Here is a tiny trained network, its code and every weight. The questions are about switching its units off for an input and a target symbol, where a switched-off unit gives its printed mean instead of its output.

import numpy as np


def w(rows, s, z=0):
    codes = np.array(rows[::2]) - 128.0
    scale = np.full(codes.shape[1], s)
    scale[-1] = z or s
    return codes * scale


def f(y):
    return y / 2 * (1 + np.tanh(0.7978845608 * (y + 0.044715 * y**3)))


def softmax(a):
    e = np.exp(a - a.max(-1, keepdims=True))
    return e / e.sum(-1, keepdims=True)


def log_softmax(a):
    a = a - a.max(-1, keepdims=True)
    return a - np.log(np.exp(a).sum(-1, keepdims=True))


def net(x, mask):
    ids = ['αβθμξπφψ'.index(c) for c in x.split()]
    T = len(ids)
    res = E[ids] + P[:T]
    r = res
    for j in range(2):
        rows = slice(2 * j, 2 * j + 2)
        q, k, v = (r @ M[0][rows].T for M in (Q, K, V))
        z = softmax(np.where(np.tri(T) > 0, q @ k.T / 2**0.5, -1e9)) @ v
        o = O[0][rows]
        res = res + np.where(mask[j], z, o[:, -1]) @ o[:, :-1]
    y = f(res @ A[0][:, :-1].T + A[0][:, -1])
    res = res + np.where(mask[2:6], y, B[0][:, -1]) @ B[0][:, :-1]
    return log_softmax(res[-1] @ U[:, :-1].T + U[:, -1])


Q, K, V, O, A, B = {}, {}, {}, {}, {}, {}
E = w([
[204,161,57,171,159],'α',
[85,92,251,170,69],'β',
[177,76,99,167,112],'θ',
[50,104,209,117,174],'μ',
[196,223,190,230,107],'ξ',
[117,70,112,101,178],'π',
[127,170,101,140,229],'φ',
[135,222,177,181,187],'ψ',
],0.018)
P = w([
[4,156,119,174,155],'0',
[137,77,146,216,117],'1',
[130,145,111,83,129],'2',
[125,63,146,220,118],'3',
[136,148,100,79,143],'4',
[114,53,152,213,125],'5',
[139,154,99,82,144],'6',
[116,67,145,220,131],'7',
[130,156,95,86,144],'8',
[105,63,155,218,138],'9',
[122,165,90,89,139],'10',
],0.015)
Q[0] = w([
[159,128,143,71,73],'H0',
[107,95,154,211,133],'H0',
[96,179,100,9,71],'H1',
[133,83,161,147,168],'H1',
],0.016)
K[0] = w([
[255,29,191,117,78],'H0',
[40,143,168,240,189],'H0',
[228,49,204,84,220],'H1',
[28,116,163,132,188],'H1',
],0.0084)
V[0] = w([
[223,2,88,192,113],'H0',
[146,60,176,249,67],'H0',
[160,220,21,45,53],'H1',
[155,205,138,215,32],'H1',
],0.01)
O[0] = w([
[157,126,52,162,69,46],'H0',
[164,137,107,181,2,126],'H0',
[199,43,175,189,187,6],'H1',
[244,148,165,115,108,123],'H1',
],0.011,0.013)
A[0] = w([
[117,78,188,145,88,195],'N0',
[169,106,26,170,136,124],'N1',
[109,112,92,94,2,4],'N2',
[152,104,32,72,199,54],'N3',
],0.0092,0.0032)
B[0] = w([
[214,140,38,129,184,178],'N0',
[153,83,67,62,166,186],'N1',
[160,47,205,111,153,255],'N2',
[141,122,225,253,68,251],'N3',
],0.012,0.0065)
U = w([
[179,134,60,171,212,184],'α',
[134,132,190,54,49,62],'β',
[142,113,50,65,56,254],'θ',
[97,164,102,3,70,140],'μ',
[198,212,133,71,78,100],'ξ',
[48,86,79,204,44,162],'π',
[128,107,196,132,207,2],'φ',
[183,193,160,6,196,110],'ψ',
],0.0056,0.0059)

Each question gives the input, a string of symbols that net reads in full, and the target symbol t.
The units are the heads (2 rows each of Q, K, V and O) and the neurons (one row each of A and B). Each row of codes is followed by its name. A weight is (code - 128) times the scale printed after its matrix; where a second scale follows, it is the last column's (O, A, B and U).
mask holds one flag per unit, heads first, then neurons. A switched-off unit (its flag False) gives its mean, the last column of its rows in O or B, instead of its output. The means were averaged over made-up inputs and are rounded, as every weight is.
A unit's drop is (log p(t) with every unit on - log p(t) with that unit switched off) / (log p(t) with every unit on - log p(t) with every unit switched off).
The circuit of an input: a set's keep is (log p(t) with only the set's units on - log p(t) with every unit switched off) / (log p(t) with every unit on - log p(t) with every unit switched off). Starting from all 6 units, units are removed one at a time, each time the one whose removal leaves the highest keep (on an exact tie, the one counted first), for as long as the keep stays at least 0.8.
circuit, biggest first: the units of the circuit, biggest drop first
unit that matters most: the unit with the biggest drop
top k neurons: the k neurons with the biggest drops, biggest first
heads that matter: for each layer, one digit per head in row order, 1 if its drop is at least 0.15 and else 0, layers parted by /
drop when u is switched off: that unit's drop, to one decimal
input θ ψ ξ θ π π α α, target θ: unit that matters most -> H0
input α ξ ξ μ φ π θ π α θ, target α: heads that matter -> 01
input β π α π β π α, target α: heads that matter -> 11
input β ψ π θ φ ψ, target β: circuit, biggest first -> [H0; H1; N2]
input β φ β μ π ξ ξ ξ, target β: circuit, biggest first -> [N2; H1; H0]
input θ π θ ξ θ π, target θ: heads that matter -> 10
input ψ φ π θ, target ψ: circuit, biggest first -> [H0; N3]
input μ α π ψ π π θ ψ ψ π, target μ: circuit, biggest first -> [H1; N3]
input π π π α θ π θ ξ β μ π, target π: circuit, biggest first -> [N3; H0]
input α π π α ξ β, target α: circuit, biggest first -> [N0; H1]
input α α φ μ α α θ ξ α, target α: circuit, biggest first -> [H1; H0]
input φ π π φ, target φ: circuit, biggest first -> [H0; H1]
input ξ π α α φ ξ α φ, target ξ: circuit, biggest first -> [H1; H0]
input ξ θ μ α θ, target θ: circuit, biggest first -> [H0; N1]
input π π α φ, target π: circuit, biggest first -> [H1]
input α α θ θ ψ π, target α: top 2 neurons -> [N0; N2]
input β φ α φ, target β: top 3 neurons -> [N2; N0; N1]
input φ α α α π μ, target ψ: drop when N3 is switched off -> 0.5
input φ θ φ π, target φ: drop when N2 is switched off -> -0.1
input μ μ μ μ β ψ θ α π μ, target μ: top 2 neurons -> [N3; N2]
input μ ψ θ α ξ μ μ, target μ: drop when H1 is switched off -> 0.4
input ψ π ψ π φ π, target ψ: top neuron -> [N3]
